The symbols move the items like this.
j941: di>j284, ba>j3, tu>j476
j809: di>j67, ba>j149, tu>j887
j900: di>j826, ba>j967, tu>j957
j887: di>j809, ba>j505, tu>j916
j916: di>j887, ba>j75, tu>j555
j1: di>j179, ba>j305, tu>j16
j324: di>j143, ba>j16, tu>j305
j179: di>j236, ba>j929, tu>j1
j149: di>j505, ba>j809, tu>j923
j374: di>j386, ba>j793, tu>j67
j67: di>j374, ba>j923, tu>j809
j476: di>j941, ba>j858, tu>j184
j299: di>j22, ba>j208, tu>j293
j3: di>j858, ba>j941, tu>j915
j826: di>j793, ba>j386, tu>j900
j798: di>j556, ba>j684, tu>j171
j431: di>j479, ba>j424, tu>j205
j184: di>j476, ba>j957, tu>j967
j967: di>j184, ba>j900, tu>j386
j16: di>j1, ba>j324, tu>j321
j957: di>j900, ba>j184, tu>j858
j970: di>j915, ba>j17, tu>j143
j479: di>j106, ba>j867, tu>j431
j208: di>j648, ba>j299, tu>j106
j927: di>j293, ba>j555, tu>j75
j106: di>j208, ba>j22, tu>j479
j556: di>j929, ba>j236, tu>j798
j915: di>j3, ba>j284, tu>j970
j386: di>j967, ba>j826, tu>j374
j923: di>j149, ba>j67, tu>j793
j22: di>j867, ba>j106, tu>j299
j424: di>j171, ba>j431, tu>j867
j305: di>j324, ba>j1, tu>j929
j505: di>j75, ba>j887, tu>j149
j793: di>j923, ba>j374, tu>j826
j321: di>j16, ba>j143, tu>j17
j236: di>j684, ba>j556, tu>j179
j205: di>j431, ba>j171, tu>j684
j858: di>j957, ba>j476, tu>j3
j171: di>j798, ba>j205, tu>j424
j648: di>j555, ba>j293, tu>j208
j143: di>j970, ba>j321, tu>j324
j555: di>j916, ba>j927, tu>j648
j293: di>j299, ba>j648, tu>j927
j17: di>j321, ba>j970, tu>j284
j75: di>j927, ba>j916, tu>j505
j284: di>j17, ba>j915, tu>j941
j684: di>j205, ba>j798, tu>j236
j867: di>j424, ba>j479, tu>j22
j929: di>j305, ba>j179, tu>j556

The rows follow the links: the fewer symbols apart two items are, the more alike their rows tend to be.

Here are some items, each with a row of numbers. One shown again gets a slightly different row.
j16: [5,68,0,4,72,-92,-37,54,5,31,-10,-87,0,81,-132,-21,21,72,-59,-54,84,3,46,25,-73,-19,3,-9,75,71,-10,31,-71,-82,-30,36,-26,-54,-16,-35,0,93,-23,-34,-81,1,-9,-17,-10]
j505: [-69,2,-94,-95,130,-16,-9,-51,-29,28,74,-147,-26,5,-9,-90,67,-52,9,82,30,27,22,-55,-44,55,46,29,-75,39,15,0,-14,-34,-22,-5,-38,-38,9,-50,-31,-43,39,21,35,-67,25,47,-45]
j184: [55,-9,45,-21,-67,18,-15,-83,-43,-81,-84,-1,78,27,81,30,-82,-22,8,12,-44,-66,-74,39,-2,-44,-13,55,-72,53,31,28,90,-16,26,45,-27,71,21,35,-35,12,-22,65,-23,-59,-51,-67,70]
j106: [54,-42,-48,-26,8,4,23,-10,70,16,111,44,-43,-126,31,-25,60,-29,5,99,-46,-11,-28,-25,-4,30,-19,-60,26,-72,-40,-22,-50,95,23,-21,40,14,-7,-28,35,-114,54,26,11,-9,94,37,-65]
j967: [16,-11,48,-13,-59,43,-5,-84,-62,-76,-95,14,61,35,99,34,-73,-54,29,-4,-47,-43,-70,11,22,-38,-4,70,-91,39,33,12,97,-25,24,21,-20,56,28,47,-34,13,-30,38,22,-37,-72,-62,66]
j915: [101,15,84,-2,-77,11,-7,-65,28,-70,-90,47,60,34,88,28,-42,21,-21,29,-84,-81,-36,67,-54,-74,-31,14,33,67,37,27,19,-2,13,67,16,38,17,62,-37,11,-36,23,-99,-52,-32,-71,32]
j305: [-64,37,81,28,-76,119,61,-21,-37,-28,-48,73,47,-6,47,12,-64,-37,11,-37,-54,35,-55,-21,50,-14,-39,65,-89,-21,29,-21,113,-24,-10,-26,-10,-3,37,92,-1,-11,-53,-3,93,19,-113,-43,11]
j236: [-74,70,-42,-73,106,-13,5,4,-9,47,76,-112,-20,26,-96,-94,51,2,-49,30,40,72,40,-60,-53,42,7,25,-32,46,18,13,-34,-61,-57,-3,-63,-107,1,-8,-30,-9,11,-48,10,-41,-31,33,-54]
j321: [57,54,18,6,36,-109,-56,38,8,6,-52,-55,12,86,-103,1,-5,91,-56,-61,59,-22,35,56,-73,-37,15,-20,85,71,2,46,-71,-62,-15,55,-15,-33,-12,-26,-23,108,-23,-1,-106,-7,-5,-27,25]
j171: [-31,-30,21,110,-66,25,31,90,1,32,20,88,-38,-62,-75,47,-14,18,30,-88,58,34,-3,-26,91,20,-7,-27,19,-118,-45,-39,28,32,1,-62,36,20,-20,7,87,14,11,-31,63,99,3,42,-19]
j431: [9,-2,-62,-70,63,3,34,-51,33,19,141,-34,-26,-90,0,-84,60,-61,-37,137,-31,19,-32,-58,-46,48,-24,-3,-34,-11,-9,3,-25,37,-18,-8,-9,-41,14,-14,10,-121,40,13,25,-64,45,60,-85]
j798: [-65,-6,34,87,-74,62,44,80,-14,28,1,94,-25,-29,-53,50,-32,6,39,-103,23,56,-2,-42,91,21,-19,14,-6,-99,-31,-47,40,18,14,-64,33,-8,-14,23,69,34,-10,-31,91,91,-53,33,-12]
j205: [-29,28,-46,-94,82,9,33,-38,9,31,119,-66,-31,-52,-26,-94,70,-56,-33,112,-8,45,-14,-76,-59,33,-3,3,-51,2,7,11,-18,4,-22,-11,-28,-70,7,0,2,-96,26,-10,35,-81,16,42,-70]
j648: [43,-65,-24,58,-28,6,-10,47,68,34,45,98,-47,-91,32,25,41,2,26,27,-15,-12,18,0,61,30,-14,-95,79,-86,-65,-46,-56,101,40,-44,89,40,-21,-20,59,-58,34,-12,8,57,96,42,-41]

Each walk starts at a row. The symbols on each line, taken left to right, move it on to the next item.
Answer with the item's row; about right is enough.
start [35,30,71,9,-94,84,52,-74,-4,-68,-68,52,67,12,91,20,-82,-18,-6,25,-101,-27,-81,27,-17,-47,-52,59,-44,34,49,7,99,-14,-8,31,6,27,54,93,-24,-12,-37,20,3,-51,-75,-68,36]
di tu di ba
[96,32,25,17,-1,-119,-56,17,24,-12,-70,-45,28,65,-64,18,-32,81,-51,-45,36,-53,3,66,-68,-57,-1,-9,71,72,-1,47,-45,-26,5,66,-5,17,-12,-19,-19,107,-2,13,-119,-28,-5,-30,45]
tu di tu
[133,4,35,-6,-40,-110,-57,-14,17,-44,-64,-32,56,58,-32,28,-41,56,-55,-36,11,-70,-38,73,-70,-71,-6,-10,51,57,13,49,-31,-26,11,73,-14,41,1,-15,-19,86,-14,43,-116,-26,-2,-60,49]
start [3,-53,-10,71,-53,-13,19,85,33,45,45,87,-47,-81,-65,48,3,20,26,-75,56,7,6,-4,86,25,-15,-49,56,-116,-67,-37,-4,58,19,-63,50,27,-37,-16,94,-12,22,-13,47,94,43,56,-29]
di tu tu ba
[36,-29,-57,-63,38,8,18,-35,56,13,126,7,-45,-112,39,-59,56,-48,-23,132,-35,-6,-28,-37,-27,39,-14,-24,-12,-47,-38,-3,-23,56,17,-15,29,-15,-3,1,23,-127,49,16,22,-59,77,59,-83]
ba tu ba di
[59,-77,-38,12,-3,1,17,29,63,21,88,80,-58,-114,43,1,47,-11,13,58,-30,-12,-5,-10,23,28,-9,-85,56,-87,-65,-26,-49,97,34,-42,77,23,-35,-12,61,-100,39,23,3,18,104,48,-58]
start [-86,27,74,46,-82,115,67,19,-35,-6,-35,85,10,4,8,25,-53,-26,27,-67,-17,52,-26,-29,76,9,-29,66,-66,-54,0,-40,92,-12,-21,-51,-8,-13,22,68,17,-4,-32,-26,93,38,-110,-10,15]
tu ba tu
[-71,73,-13,-31,92,-40,0,32,-5,49,39,-99,-24,48,-125,-73,39,35,-47,-8,56,59,51,-39,-67,21,11,22,-5,46,14,14,-43,-71,-59,11,-48,-108,-12,-30,-28,34,2,-37,-8,-42,-17,22,-37]
di ba
[-93,29,61,84,-63,89,65,63,-45,17,-26,91,-3,-25,-39,42,-50,-11,43,-91,16,60,-17,-33,85,6,-12,33,-29,-78,1,-32,92,-10,-21,-74,1,-13,6,51,59,-3,-17,-20,99,71,-88,0,3]
start [108,-10,43,-6,-64,-64,-36,-67,-22,-77,-84,-5,77,26,70,29,-64,-13,-25,18,-48,-84,-78,78,-41,-73,-13,28,-7,74,23,38,57,-6,43,65,-20,73,28,21,-33,39,-16,54,-54,-46,-26,-78,57]
tu di di
[129,-3,45,-13,-37,-73,-44,-50,1,-67,-82,-11,59,43,28,34,-54,30,-29,-13,-20,-79,-56,70,-66,-73,-10,19,13,63,5,56,31,-6,31,83,-1,65,5,1,-24,61,-26,49,-96,-46,-4,-64,45]
di di ba
[81,6,91,-8,-81,35,7,-74,7,-74,-83,68,54,16,96,31,-60,-5,-24,48,-107,-45,-75,61,-36,-69,-46,33,-14,51,36,24,61,-5,14,55,-1,39,34,74,-33,-19,-51,36,-57,-58,-41,-70,41]
start [-25,27,79,11,-84,101,58,-40,-30,-60,-64,60,54,4,56,24,-65,-37,1,-3,-80,4,-68,11,7,-26,-46,88,-72,8,41,-18,109,-15,-9,1,-11,11,39,89,-2,-17,-36,17,34,-21,-103,-49,24]
tu ba di tu
[-38,78,-24,-22,81,-72,-18,49,2,35,10,-104,-7,82,-139,-44,22,64,-50,-32,76,46,64,-3,-58,-2,12,1,33,57,10,21,-70,-73,-58,20,-51,-94,-6,-23,-25,67,-9,-55,-36,-14,-25,5,-13]
di di di
[-74,49,-47,-85,110,-6,27,-25,3,36,112,-97,-30,-15,-67,-88,48,-25,-48,79,14,57,11,-77,-55,42,2,31,-59,28,17,6,-26,-29,-54,-9,-54,-97,7,-1,-18,-54,30,-24,33,-78,-1,44,-68]
start [102,21,60,20,-39,-25,-34,-20,39,-63,-88,29,57,54,61,26,-34,59,-25,20,-64,-72,-18,78,-68,-67,-41,-19,68,88,32,25,-29,-9,-1,74,7,35,16,43,-40,37,-40,15,-126,-39,-6,-56,59]
di tu di di
[54,32,45,17,25,-56,-56,14,26,-19,-85,-5,30,101,-20,16,-13,75,-21,-23,5,-45,70,71,-60,-52,20,-39,94,96,7,21,-77,-41,-29,67,8,1,-8,-9,-54,84,-33,-30,-130,13,16,-50,53]
di di ba
[-51,-10,47,-4,-69,96,32,-57,-65,-54,-89,22,62,35,94,46,-61,-63,51,-26,-41,-1,-48,0,54,-14,8,65,-104,16,58,-3,114,-27,18,-17,-20,41,39,44,-29,20,-34,31,73,-9,-78,-53,62]
start [86,27,54,20,-11,-44,-56,-9,42,-30,-94,11,30,86,14,30,-25,69,-26,-1,-36,-72,26,83,-67,-68,-3,-36,97,83,30,36,-66,-25,-5,86,12,4,3,13,-55,54,-44,-5,-142,-12,16,-69,53]
di tu di di
[-2,53,7,14,63,-51,-48,48,25,16,-65,-51,6,120,-49,-7,8,84,-14,-29,34,-16,89,49,-50,-28,30,-36,76,88,27,31,-82,-58,-28,46,4,-43,-4,-12,-57,98,-28,-40,-117,17,12,-30,39]
di ba tu tu
[-117,-5,47,58,-41,124,26,37,-59,6,-91,64,14,34,64,62,-38,-27,74,-80,-4,23,9,-19,105,18,7,38,-63,-39,10,-39,80,-7,-2,-54,14,15,19,22,0,24,-33,-24,100,76,-71,-13,44]
start [-93,-10,36,31,-52,108,41,-28,-90,-38,-93,41,28,47,65,35,-40,-49,69,-50,-25,25,-24,-17,84,-3,-10,68,-87,-23,31,-23,101,-24,13,-32,-12,19,22,35,-29,19,-34,5,88,43,-82,-17,57]
ba tu di
[-86,54,-45,-29,118,-30,-36,23,-28,42,-33,-104,-23,112,-60,-57,47,30,6,-11,64,25,110,-10,-37,20,41,0,23,76,35,11,-65,-80,-48,19,-41,-83,-5,-48,-73,75,-18,-45,-42,-12,-2,0,19]
di di di tu
[-97,30,-74,-92,131,-22,-15,-24,-41,26,49,-141,-29,53,-28,-77,51,-30,11,45,51,40,54,-51,-41,52,51,23,-73,60,35,14,-23,-51,-22,-6,-58,-67,-2,-49,-52,2,27,-12,23,-54,-2,24,-30]
start [15,-64,-18,84,-46,35,15,67,33,33,27,118,-38,-69,22,48,25,17,44,-35,2,-13,50,2,94,29,1,-83,76,-110,-56,-58,-48,87,29,-49,84,35,-28,-17,62,-23,21,-26,8,96,71,41,-18]
di ba
[-33,-17,-105,-94,107,-35,-24,-54,-13,19,105,-113,-30,-39,17,-73,48,-64,0,102,17,2,-8,-54,-37,43,40,16,-65,20,11,14,-4,12,4,7,-35,-5,14,-53,-14,-74,56,34,36,-92,43,51,-42]
di tu di di
[52,-66,-90,-56,38,-57,-19,-35,21,12,127,-43,-40,-99,17,-26,39,-47,6,87,7,-14,-35,-22,0,38,6,-29,-23,-49,-42,1,0,72,50,-12,14,33,-22,-62,34,-104,61,49,31,-45,95,67,-57]
